Below are the code and all the weights of a small trained network. Each question names an input and a class and asks about switching units off, where a switched-off unit gives its printed mean instead of its output.

import numpy as np


def w(rows, s, z=0):
    codes = np.array(rows[::2]) - 128.0
    scale = np.full(codes.shape[1], s)
    scale[-1] = z or s
    return codes * scale


def f(y):
    return y / 2 * (1 + np.tanh(0.7978845608 * (y + 0.044715 * y**3)))


def log_softmax(a):
    a = a - a.max(-1, keepdims=True)
    return a - np.log(np.exp(a).sum(-1, keepdims=True))


def net(x, mask):
    res = np.array(x, float).reshape(1, 5) / 4 @ E
    y = f(res @ A[0][:, :-1].T + A[0][:, -1])
    res = res + np.where(mask, y, B[0][:, -1]) @ B[0][:, :-1]
    return log_softmax(res[-1] @ U[:, :-1].T + U[:, -1])


A, B = {}, {}
E = w([
[123,138,125,128],'x0',
[6,53,172,64],'x1',
[119,144,123,128],'x2',
[103,189,250,210],'x3',
[70,73,76,249],'x4',
],0.012)
A[0] = w([
[164,146,199,25,86],'neuron 1',
[117,95,155,113,84],'neuron 2',
[144,94,44,84,124],'neuron 3',
[105,117,37,70,135],'neuron 4',
[130,157,142,67,103],'neuron 5',
[69,105,159,82,37],'neuron 6',
[96,62,171,86,48],'neuron 7',
[98,161,166,154,133],'neuron 8',
[26,111,151,94,58],'neuron 9',
[120,116,135,121,75],'neuron 10',
[102,87,120,183,80],'neuron 11',
[149,176,167,168,88],'neuron 12',
[65,111,68,194,81],'neuron 13',
[101,139,254,167,131],'neuron 14',
[146,180,153,68,74],'neuron 15',
[202,150,100,174,2],'neuron 16',
[175,143,133,124,68],'neuron 17',
],0.018,0.0039)
B[0] = w([
[55,66,103,246,216],'neuron 1',
[115,160,115,114,150],'neuron 2',
[191,120,187,112,210],'neuron 3',
[223,111,234,109,208],'neuron 4',
[89,95,122,167,171],'neuron 5',
[137,195,76,129,184],'neuron 6',
[129,155,92,100,186],'neuron 7',
[171,96,189,129,186],'neuron 8',
[117,210,76,43,211],'neuron 9',
[115,141,131,116,131],'neuron 10',
[106,95,83,200,191],'neuron 11',
[156,136,142,100,195],'neuron 12',
[70,50,104,219,219],'neuron 13',
[205,94,192,70,253],'neuron 14',
[73,126,149,161,185],'neuron 15',
[129,205,24,56,197],'neuron 16',
[88,160,83,134,160],'neuron 17',
],0.013,0.021)
U = w([
[207,86,252,84,229],'0',
[46,58,124,203,1],'1',
[121,228,62,60,143],'2',
],0.014,0.0008)

Each question gives the input, the list of numbers given to net, and the class t.
The units are the neurons (one row each of A and B). Each row of codes is followed by its name. A weight is (code - 128) times the scale printed after its matrix; where a second scale follows, it is the last column's (A, B and U).
mask holds one flag per neuron, in row order. A switched-off neuron (its flag False) gives its mean, the last column of its row in B, instead of its output. The means were averaged over made-up inputs and are rounded, as every weight is.
A unit's drop is (log p(t) with every unit on - log p(t) with that unit switched off) / (log p(t) with every unit on - log p(t) with every unit switched off).
The circuit of an input: a set's keep is (log p(t) with only the set's units on - log p(t) with every unit switched off) / (log p(t) with every unit on - log p(t) with every unit switched off). Starting from the 12 units with the biggest drops (on a tie, the unit counted first), units are removed one at a time, each time the one whose removal leaves the highest keep (on an exact tie, the one counted first), for as long as the keep stays at least 0.8.
units of the circuit, in order: the units of the circuit, biggest drop first
most important unit: the unit with the biggest drop
top k neurons: the k neurons with the biggest drops, biggest first
drop of u: that unit's drop, to one decimal
input [-6,8,5,-8,2], class 0: units of the circuit, in order	neuron 4
input [-4,-7,0,-6,-3], class 2: top 3 neurons	neuron 16; neuron 14; neuron 17
input [2,4,-6,-4,-5], class 1: top 3 neurons	neuron 1; neuron 14; neuron 5
input [6,1,-2,8,8], class 0: top 2 neurons	neuron 14; neuron 1
input [-8,-8,-4,7,-7], class 2: top 4 neurons	neuron 16; neuron 17; neuron 4; neuron 13
input [5,0,-7,4,-5], class 1: top 3 neurons	neuron 1; neuron 4; neuron 3
input [4,6,3,5,-5], class 2: top 3 neurons	neuron 9; neuron 6; neuron 4
input [-4,-1,-7,1,2], class 1: top 2 neurons	neuron 4; neuron 14
input [0,7,3,-5,-5], class 2: top 3 neurons	neuron 9; neuron 6; neuron 14
input [-7,-2,5,1,2], class 1: top 4 neurons	neuron 9; neuron 14; neuron 4; neuron 6
input [-6,2,1,5,5], class 0: top 3 neurons	neuron 14; neuron 1; neuron 8
input [-5,-5,-3,-3,-8], class 1: drop of neuron 1	0.2
input [1,7,-4,4,-8], class 1: drop of neuron 1	2.6
input [3,2,5,-4,-8], class 1: most important unit	neuron 1
input [-2,-4,4,6,-8], class 1: drop of neuron 1	1.2
